In the rows, zero is written as 128.
Each row has a class, written after it.
[117  78 158 140 145 168 121 140 147 144 129 144 143  85 125 159 108 116
 144 121 115 165  70 137 138  99 132 177  97 147 188  97 100 168 121 176
  93 172 162 117  67]  <137>
[129 139 148 143 122 162 140 122 161 122 159 157 145 173 144 122 109  95
 150 133 133 152 112 135  47 136 115 142 122 123 186 145  95 151 159 172
  86 144 129  95 114]  <134>
[139 123 153 149 109 148 163 108 162 108 148 150 133 164 138 123 116  86
 167 128 130 148 105 129  32 142 124 182 126 131 176 150  94 164 165 145
  84 147 129 103  87]  <77>
[125  59 158 149 135 160 119 143 154 158 124 154 145 105 108 169 113 135
 153 122 130 141  72 160 127  95 143 157 125 135 183 102  85 170 103 177
  79 155 173 108  69]  <134>
[115 140 151 139 126 172 148 117 143 127 142 138 155 161 153  93  93  90
 153 141 131 186  76 135  65 136  94 170 108 139 187 144 110 159 153 150
  91 161 120 104  84]  <138>
[133  76 156 145 131 167 126 143 153 147 126 163 140 101 121 166 126 134
 148 114 129 129  70 142 120  95 144 163 130 132 193 101  84 177  94 176
  79 151 173 120  52]  <77>
[119 127 167 134 102 165 146 108 169 132 139 137 146 175 141 119  97  91
 161 135 146 172  65 136  74 134  95 153 115 114 192 169  93 154 144 151
  84 135 130 116  96]  <167>
[127 129 155 127 122 177 146 118 129 121 155 155 162 165 158 102 102 101
 138 122 122 167  83 130  54 125  96 164 105 133 209 144 106 155 157 153
 100 157 119  99  94]  <77>
[133 117 160 145 106 152 160 115 168 113 148 152 139 174 134 122 124  97
 170 126 137 144 102 130  40 143 122 172 130 137 183 153  90 161 161 151
  85 149 129 100  98]  <77>
[131 152 140 143 124 160 158 131 154 114 159 176 138 168 143 135 118  96
 146 112 126 142 118 126  50 128 114 155 126 129 193 140  89 151 160 164
  82 130 126 110  98]  <77>
[131 123 154 144 106 147 157 100 169 114 146 144 137 166 125 130 126  82
 170 129 136 151 108 137  44 150 123 174 128 122 162 153  95 163 167 149
  79 155 132 102 104]  <138>
[120  54 164 120 138 172  95 114 149 137 114 141 143  94 120 153 129 123
 129 131 106 179  55 149 124 110 149 145  96 135 159 113 101 164 113 184
  82 173 171 118  65]  <72>
[131 162 142 149 126 159 142 123 151 118 157 164 144 168 139 126 105  95
 148 139 128 159 104 142  58 136 107 151 126 125 183 147 102 157 159 168
  85 136 120  98 101]  <138>
[135 134 143 136 122 165 143 113 153 116 162 164 147 171 145 129 114  90
 140 126 131 147 117 129  45 131 117 152 114 123 185 139 101 157 162 171
  86 140 127  86 114]  <134>
[117  75 154 149 164 173 124 140 152 148 123 139 133  77 126 135 119 116
 153 132 115 160  75 117 129 105 137 172  89 153 168  90  92 171 123 178
  88 165 170 122  54]  <146>
[124 131 140 138 133 175 144 106 137 125 147 153 159 167 150  98 102 108
 138 126 123 176  95 146  56 132  97 159 109 134 183 141 119 157 156 151
  92 150 121  96 100]  <138>
[124  65 159 146 159 167 126 137 152 142 123 149 136  82 115 157 115 128
 140 111 107 158  71 130 132  90 144 176 103 150 163 103  95 161 119 179
  88 160 163 118  62]  <167>
[120  71 158 135 132 198 107 118 152 155 134 137 143  94 131 116 125 142
 141 149 117 165  52 131 114 111 141 146  94 136 171 107 109 173  87 175
  97 173 167 119  42]  <137>
[120  71 155 149 152 171 125 135 157 146 119 142 134  84 119 149 120 123
 149 120 119 159  69 132 135  93 135 173 104 148 174 102  92 161 115 179
  91 162 169 122  58]  <167>
[126  62 155 140 144 192 106 111 158 155 128 142 145  94 128 116 121 145
 140 142 112 162  57 134 104 113 147 149  95 144 160 104 112 175  78 169
  92 169 168 122  47]  <137>
[116  83 150 151 154 167 123 149 151 148 126 146 138  79 121 156 100 120
 149 118 117 164  77 141 133  97 138 177 104 149 182  91  98 168 114 175
  84 167 168 119  61]  <137>
[117 156 159 148 104 163 144 120 166 142 146 138 141 166 132 116  86  86
 181 155 148 171  66 147  85 145  89 146 122 113 190 157  90 156 145 144
  74 137 128 116  85]  <138>
[123 119 149 137 114 160 152 120 145 124 150 138 156 161 143 104  92  98
 156 137 121 179  88 144  58 133  96 160 102 138 200 150 107 150 159 147
  96 150 126  98 103]  <49>
[123 134 151 131 129 170 146 110 143 127 135 141 151 173 156  94 102 103
 146 130 128 185  80 147  63 129  92 166 108 132 194 145 113 153 151 156
  94 153 119 105  95]  <138>
[130 119 162 148 113 153 157 100 172 115 143 140 127 166 130 119 115  96
 168 131 120 159 104 129  49 142 123 177 120 127 164 162  98 151 174 149
  88 147 132 107  97]  <167>
[126 135 156 138 103 162 145 119 176 133 149 138 138 165 132 116 102  88
 171 146 146 169  73 142  63 144 100 139 117 110 194 159  90 156 144 156
  78 132 136 106  94]  <49>
[135 131 157 147  93 149 156 109 160 113 148 151 138 174 136 126 123  92
 169 128 139 143  99 128  41 139 119 175 132 123 184 155  94 163 164 153
  88 146 122  95  96]  <77>
[119 155 140 137 137 167 149 131 143 114 160 162 140 172 154 118 116  86
 140 130 132 158 111 118  45 129 109 151 110 116 198 141  87 150 169 173
  83 123 123 100 107]  <146>
[131 145 139 142 140 160 149 122 161 125 157 162 137 164 135 121 109 102
 154 121 114 157 121 138  51 137 116 149 115 131 182 141  98 151 156 160
  89 133 131 104 110]  <137>
[125  68 156 149 155 158 121 148 154 154 118 154 139  95 112 163 120 133
 152 121 129 143  69 142 127  98 145 161 113 137 178 101  83 179 101 183
  75 139 168 111  64]  <146>
[120 117 161 137 119 161 140 106 167 144 139 137 144 163 132 117  83  97
 165 134 128 182  68 143  71 133 107 152 112 121 168 156  90 159 143 146
  79 140 134 115  98]  <134>
[115  63 153 138 159 162 117 145 146 150 119 147 141  83 119 162 101 125
 144 113 110 168  75 153 128 103 138 172 107 149 176  97  96 166 123 177
  84 161 167 122  67]  <72>
[121  66 158 133 137 208 111 117 147 155 125 142 145  94 138 107 135 148
 136 144 112 158  49 124 116 110 137 143  99 143 169 101 105 172  86 172
  97 181 166 128  32]  <77>
[133  72 151 151 138 160 124 144 164 152 124 155 132  96 108 165 127 131
 160 132 126 142  71 148 121  97 145 159 124 136 193  99  82 167 101 180
  82 150 174 112  66]  <49>
[119 117 150 134 119 175 152 124 131 129 147 149 162 165 158  93  98 107
 139 117 132 169  87 135  59 127  85 166 113 137 199 137 109 154 151 145
  99 150 131 103  87]  <77>
[119  60 153 135 123 202 115 119 144 153 132 146 149  99 131 118 134 150
 130 132 123 146  57 136 107 110 138 148 105 136 170 105 107 179  85 171
  92 168 166 119  35]  <77>
[122  67 159 144 139 196 120 128 161 160 131 135 133  86 123 112 118 147
 143 164 105 166  57 131 110 120 141 144  96 142 159 105 104 165  96 169
  94 172 171 127  41]  <49>
[122 114 148 135 130 169 157 111 139 125 144 140 162 172 158 100  93 101
 141 134 119 181  88 138  54 128  99 176  99 145 199 142 106 155 156 149
  99 147 122 104 106]  <46>
[116  76 155 140 133 201 110 119 154 164 130 137 150  96 124 110 128 145
 151 152 124 153  58 135 115 124 135 139 116 132 156 106 109 180  86 172
  94 182 165 125  46]  <138>
[126 143 158 140 110 157 148 112 163 129 147 140 140 163 135 124  94  89
 170 132 142 175  66 140  71 131 106 156 117 112 181 162  88 159 148 151
  76 132 125 112  93]  <138>
[118  65 165 135 136 179  96 110 146 141 121 139 149 101 128 132 134 127
 121 140 114 171  45 137 129 108 144 134  84 132 155 119  97 169 105 182
  85 161 167 104  54]  <146>
[127 139 142 136 125 165 146 119 152 125 161 157 141 165 143 121 110  95
 148 124 123 155 113 129  50 133 114 154 121 121 183 140  97 156 168 165
  92 141 131 100 107]  <134>
[135  58 156 148 136 154 129 141 153 147 135 157 136  95 105 175 116 119
 157 115 128 134  78 153 122  91 150 162 114 135 183  99  81 168 108 173
  73 150 181 112  59]  <134>
[126 114 150 133 135 173 151 111 142 126 139 143 166 168 161  99  93 103
 129 128 125 182  84 136  50 129 102 173  97 145 190 144 115 162 150 156
  96 153 120  98 106]  <46>
[122 127 150 128 118 182 148 110 131 122 143 150 159 174 160  93 107 112
 134 121 122 172  91 136  56 129  92 164 107 133 200 143 116 154 162 149
  99 158 121  96  98]  <77>
[125  60 165 133 139 176 102 111 158 141 120 141 144  90 126 147 133 124
 127 134 111 175  51 140 129 105 148 149  89 139 162 113 100 168 103 180
  93 180 170 115  60]  <137>
[134 142 141 136 128 162 140 127 154 117 162 166 138 165 140 131 111  89
 155 131 130 149 120 137  52 142 119 137 122 123 193 141  92 149 168 170
  86 133 139 102 105]  <72>
[124  57 165 118 143 179  98 111 154 142 115 142 135  93 125 150 133 120
 131 132 105 174  53 136 117 113 154 153 106 127 154 111  95 174 109 185
  85 170 177 123  55]  <72>
[121 147 139 138 127 163 149 124 164 124 157 164 147 171 134 132 111  94
 148 110 134 156 118 136  51 135 115 154 119 136 191 148  96 160 156 166
  89 140 126 103 118]  <137>
[123  57 151 134 139 193 104 115 150 155 126 141 136  87 130 123 128 143
 142 144 112 158  64 132 103 113 153 152 100 137 162 100 104 172  92 175
  93 168 177 125  40]  <72>
[130 118 158 145  97 151 163 117 169 115 151 146 144 172 136 124 122  92
 173 123 147 140 108 133  43 146 116 163 127 131 188 155  88 158 165 149
  86 155 130 103 106]  <77>
[132 144 143 137 130 165 143 120 152 117 166 163 137 169 143 119 125  88
 144 128 131 137 121 121  42 139 114 147 112 116 190 139  93 156 161 174
  86 120 132  97 105]  <146>
[123  58 163 129 127 186 106 109 144 141 119 143 148  92 132 137 131 127
 125 130 109 166  48 132 127 105 137 154 103 132 163 105 102 173  99 169
  87 176 179 124  46]  <77>
[123  70 160 153 146 163 116 148 159 160 120 152 137 101 111 154 126 140
 157 131 134 139  65 148 128 102 143 150 116 137 184 108  81 178  98 185
  81 143 171 113  58]  <146>
[117  58 167 127 130 182  98 112 152 147 121 135 146  94 126 146 122 119
 121 141 108 174  51 139 129 107 143 147  98 126 150 108 100 169 104 182
  84 182 177 121  59]  <134>
[115  71 150 155 147 167 130 136 149 140 121 145 136  87 121 153 119 116
 145 120 120 159  77 135 132  91 132 186 105 151 181  97  93 158 126 173
  91 166 170 118  60]  <167>
[129  79 154 158 143 163 128 147 161 149 119 162 131 100 113 165 123 131
 154 120 133 137  71 142 128  87 143 169 126 145 190 104  85 167  97 181
  80 145 175 121  49]  <167>
[121  58 163 134 142 197 113 118 159 159 131 133 142  91 130 114 121 141
 146 145 114 163  56 131 113 114 143 149  92 144 169 104 104 169  86 168
  99 179 173 132  45]  <137>
[126 119 150 131 124 169 151 118 142 127 147 147 150 166 144  98 103 104
 143 138 114 181  96 147  55 136  89 156 102 134 198 145 113 146 167 150
  99 153 130  99 104]  <49>
[122  54 163 138 129 181 108 108 157 144 113 134 150 105 128 142 130 128
 125 134 124 172  46 139 121 104 145 160 106 135 160 113 100 177 102 182
  87 170 172 114  65]  <46>
[137  69 150 148 135 154 127 141 160 143 124 156 136  95 113 170 126 136
 144 121 118 142  72 151 118  90 161 157 116 135 182 107  84 169  97 180
  79 145 171 103  60]  <49>
[119 126 157 125 119 176 149 114 133 125 139 148 158 171 162 101 105 102
 133 125 126 177  80 139  62 129  87 164 105 129 205 145 109 152 161 150
  98 160 117 103  91]  <77>
[118  66 159 140 137 202 107 113 155 160 131 138 150  96 124 109 130 146
 145 151 120 157  52 137 115 120 137 137 107 143 157 106 108 171  85 172
  95 183 165 130  44]  <138>
[136 119 153 140 108 157 159 101 161 113 149 156 144 170 138 118 125  88
 157 122 133 145 101 117  32 144 124 170 128 129 164 149  93 165 154 144
  86 148 130 101  93]  <77>
[130  56 160 130 132 197 109 107 159 155 131 139 140  98 122 114 141 146
 141 158 106 159  52 124 102 118 145 142  99 134 159 109 105 170  91 175
 101 171 165 113  52]  <49>
[121 138 146 142 122 162 156 129 156 132 152 157 148 171 146 128  96  92
 147 117 138 157 113 127  59 128 106 161 125 125 181 140  93 156 165 161
  88 143 134 100 113]  <134>
[118  63 159 146 134 207 111 114 153 165 127 131 152 101 139 102 120 156
 136 152 118 162  49 125 113 112 142 154 106 144 162 106 110 177  91 177
 105 177 162 120  46]  <46>
[132  78 153 157 137 153 118 142 163 146 127 162 139 101 110 177 123 124
 159 116 139 139  72 157 130  91 147 159 118 142 204 103  84 168  99 179
  79 149 172 109  63]  <137>
[135 126 151 153 108 142 155 101 163 104 147 151 139 167 133 132 120  85
 162 132 138 161  99 137  40 138 127 181 122 132 171 157  97 162 169 153
  81 151 125  96 100]  <138>
[132 155 142 144 124 159 146 117 154 108 168 169 140 169 137 131 124  87
 150 131 129 144 116 129  44 138 118 157 129 123 184 142  95 151 164 170
  83 136 121  97 107]  <138>
[123  61 155 135 164 163 124 145 144 145 123 148 136  81 122 158 107 125
 149 116 104 167  78 141 124  99 146 173 103 151 175  96  90 163 128 177
  89 165 169 122  65]  <72>
[119  69 157 138 127 196 100 104 153 155 127 139 148 101 135 117 128 134
 139 145 121 166  48 135 116 111 135 151  99 137 178 107 110 176  87 170
  99 175 171 117  43]  <137>
[127 150 138 141 124 165 141 124 153 115 162 161 144 167 141 122 123  94
 142 124 145 150 110 122  46 130 121 138 109 121 186 150  92 160 162 179
  87 126 126  94 109]  <146>
[123 163 146 126 139 172 142 119 149 123 152 162 136 181 150 116 118 100
 134 131 108 160 111 118  55 134 115 149 109 120 183 147  94 157 163 176
  88 123 122 102 107]  <146>
[120  58 159 119 132 176 100 112 144 135 124 141 141  88 126 156 129 106
 126 124 111 173  57 142 128 108 149 152  98 125 163 110  95 170 117 180
  82 168 185 116  50]  <72>
[125 125 145 133 117 173 153 108 146 129 150 144 158 163 145  93  96 101
 151 135 117 178  93 132  50 138  97 160  98 144 191 149 115 158 157 143
 101 157 124 100 103]  <49>
